Below is a small trained network, with its code and all its weights. Each question gives an input and a target symbol and asks what happens when units are switched off, that is, made to give their printed mean instead of their output.

import numpy as np


def w(rows, s, z=0):
    codes = np.array(rows[::2]) - 128.0
    scale = np.full(codes.shape[1], s)
    scale[-1] = z or s
    return codes * scale


def f(y):
    return y / 2 * (1 + np.tanh(0.7978845608 * (y + 0.044715 * y**3)))


def softmax(a):
    e = np.exp(a - a.max(-1, keepdims=True))
    return e / e.sum(-1, keepdims=True)


def log_softmax(a):
    a = a - a.max(-1, keepdims=True)
    return a - np.log(np.exp(a).sum(-1, keepdims=True))


def net(x, mask):
    ids = ['αβγδζηλμπφ'.index(c) for c in x.split()]
    T = len(ids)
    res = E[ids] + P[:T]
    r = res
    for j in range(3):
        rows = slice(4 * j, 4 * j + 4)
        q, k, v = (r @ M[0][rows].T for M in (Q, K, V))
        z = softmax(np.where(np.tri(T) > 0, q @ k.T / 4**0.5, -1e9)) @ v
        o = O[0][rows]
        res = res + np.where(mask[j], z, o[:, -1]) @ o[:, :-1]
    y = f(res @ A[0][:, :-1].T + A[0][:, -1])
    res = res + np.where(mask[3:19], y, B[0][:, -1]) @ B[0][:, :-1]
    return log_softmax(res[-1] @ U[:, :-1].T + U[:, -1])


Q, K, V, O, A, B = {}, {}, {}, {}, {}, {}
E = w([
[147,121,96],'α',
[138,142,182],'β',
[118,171,50],'γ',
[188,69,118],'δ',
[144,124,93],'ζ',
[92,249,115],'η',
[2,130,165],'λ',
[180,102,111],'μ',
[48,76,72],'π',
[206,151,113],'φ',
],0.019)
P = w([
[253,182,98],'0',
[177,182,107],'1',
[159,182,95],'2',
[144,179,93],'3',
[141,171,82],'4',
[126,174,79],'5',
[119,173,67],'6',
[106,170,63],'7',
[97,167,55],'8',
[86,170,47],'9',
[73,170,50],'10',
[109,163,52],'11',
],0.0056)
Q[0] = w([
[133,55,52],'head 0',
[56,126,91],'head 0',
[140,93,186],'head 0',
[115,163,243],'head 0',
[180,100,91],'head 1',
[63,158,158],'head 1',
[76,198,139],'head 1',
[120,124,180],'head 1',
[140,181,36],'head 2',
[131,62,190],'head 2',
[137,136,189],'head 2',
[208,153,3],'head 2',
],0.022)
K[0] = w([
[159,52,88],'head 0',
[41,110,79],'head 0',
[171,103,196],'head 0',
[115,171,216],'head 0',
[87,92,147],'head 1',
[171,152,103],'head 1',
[155,209,62],'head 1',
[157,153,149],'head 1',
[41,121,85],'head 2',
[199,100,179],'head 2',
[150,168,142],'head 2',
[6,51,125],'head 2',
],0.021)
V[0] = w([
[123,157,155],'head 0',
[176,100,38],'head 0',
[156,72,47],'head 0',
[70,161,240],'head 0',
[101,132,105],'head 1',
[84,132,85],'head 1',
[39,123,147],'head 1',
[206,107,255],'head 1',
[163,44,46],'head 2',
[103,122,68],'head 2',
[113,160,163],'head 2',
[41,21,204],'head 2',
],0.0096)
O[0] = w([
[131,114,105,129],'head 0',
[49,147,158,165],'head 0',
[97,154,170,144],'head 0',
[241,110,95,80],'head 0',
[115,119,109,155],'head 1',
[113,111,92,173],'head 1',
[55,125,131,135],'head 1',
[142,177,231,1],'head 1',
[22,164,133,123],'head 2',
[134,201,178,182],'head 2',
[170,111,123,129],'head 2',
[123,50,12,96],'head 2',
],0.011,0.0095)
A[0] = w([
[110,95,86,254],'neuron 0',
[163,140,82,198],'neuron 1',
[68,190,182,80],'neuron 2',
[214,97,175,201],'neuron 3',
[151,217,157,37],'neuron 4',
[176,137,99,91],'neuron 5',
[242,225,109,60],'neuron 6',
[109,176,80,124],'neuron 7',
[112,102,40,163],'neuron 8',
[18,94,190,106],'neuron 9',
[188,21,131,141],'neuron 10',
[133,139,48,95],'neuron 11',
[89,189,96,70],'neuron 12',
[92,132,121,65],'neuron 13',
[94,10,255,144],'neuron 14',
[228,180,76,145],'neuron 15',
],0.0086,0.0043)
B[0] = w([
[74,119,118,212],'neuron 0',
[105,142,154,174],'neuron 1',
[145,36,98,200],'neuron 2',
[209,203,121,161],'neuron 3',
[186,2,50,185],'neuron 4',
[132,118,111,149],'neuron 5',
[14,55,128,197],'neuron 6',
[146,157,113,198],'neuron 7',
[102,125,198,250],'neuron 8',
[177,213,149,214],'neuron 9',
[196,124,163,148],'neuron 10',
[163,95,179,208],'neuron 11',
[183,172,99,195],'neuron 12',
[166,123,104,155],'neuron 13',
[122,223,227,141],'neuron 14',
[99,178,113,196],'neuron 15',
],0.015)
U = w([
[84,254,96,225],'α',
[192,160,13,3],'β',
[167,46,99,27],'γ',
[189,132,109,225],'δ',
[141,131,106,2],'ζ',
[186,128,119,191],'η',
[74,102,4,6],'λ',
[197,112,180,161],'μ',
[58,72,201,135],'π',
[193,176,228,63],'φ',
],0.0052,0.0029)

Each question gives the input, a string of symbols that net reads in full, and the target symbol t.
The units are the heads (4 rows each of Q, K, V and O) and the neurons (one row each of A and B). Each row of codes is followed by its name. A weight is (code - 128) times the scale printed after its matrix; where a second scale follows, it is the last column's (O, A, B and U).
mask holds one flag per unit, heads first, then neurons. A switched-off unit (its flag False) gives its mean, the last column of its rows in O or B, instead of its output. The means were averaged over made-up inputs and are rounded, as every weight is.
A unit's drop is (log p(t) with every unit on - log p(t) with that unit switched off) / (log p(t) with every unit on - log p(t) with every unit switched off).
The circuit of an input: a set's keep is (log p(t) with only the set's units on - log p(t) with every unit switched off) / (log p(t) with every unit on - log p(t) with every unit switched off). Starting from the 12 units with the biggest drops (on a tie, the unit counted first), units are removed one at a time, each time the one whose removal leaves the highest keep (on an exact tie, the one counted first), for as long as the keep stays at least 0.8.
units of the circuit, in order: the units of the circuit, biggest drop first
k most important neurons: the k neurons with the biggest drops, biggest first
heads that matter: for each layer, one digit per head in row order, 1 if its drop is at least 0.15 and else 0, layers parted by /
drop of u: that unit's drop, to one decimal
input φ λ β, target γ: units of the circuit, in order => (neuron 4; head 2; head 1; neuron 2)
input π η ζ, target α: units of the circuit, in order => (neuron 4; head 2)
input π λ η, target π: 3 most important neurons => (neuron 8; neuron 6; neuron 11)
input α μ δ δ η λ π η η μ η γ, target α: units of the circuit, in order => (neuron 4)
input φ γ π η β δ δ γ π α δ, target α: units of the circuit, in order => (head 0; neuron 9; head 2)
input ζ γ η η π μ, target α: units of the circuit, in order => (head 0; neuron 4; head 2)
input η φ π λ ζ φ ζ η η π ζ, target α: units of the circuit, in order => (neuron 4; head 0; head 2)
input φ β δ ζ μ μ η η μ μ, target μ: units of the circuit, in order => (head 1; neuron 4; head 2)
input φ φ α μ δ, target φ: units of the circuit, in order => (head 1; neuron 14; head 0)
input λ π λ η φ δ η λ π, target α: heads that matter => 100
input φ ζ η φ δ α μ φ α β, target γ: 4 most important neurons => (neuron 4; neuron 6; neuron 9; neuron 8)
input β γ η μ δ δ δ η μ, target μ: 2 most important neurons => (neuron 4; neuron 2)
input λ γ φ δ φ π η α α, target α: 2 most important neurons => (neuron 4; neuron 9)
input δ η β φ γ β γ φ γ, target β: most important neuron => (neuron 2)
input δ φ π, target α: 3 most important neurons => (neuron 4; neuron 9; neuron 11)
input φ η η π φ μ μ α, target α: 2 most important neurons => (neuron 4; neuron 2)
input ζ η δ β δ μ α δ γ φ δ η, target λ: 2 most important neurons => (neuron 6; neuron 9)
input λ λ π η γ, target α: drop of neuron 2 => 0.3
input μ λ β η ζ, target π: drop of neuron 9 => 0.1
input γ β η γ, target β: drop of neuron 5 => 0.0
input β λ η δ η, target π: drop of head 2 => 0.7
input η η μ π γ λ φ, target π: most important neuron => (neuron 8)
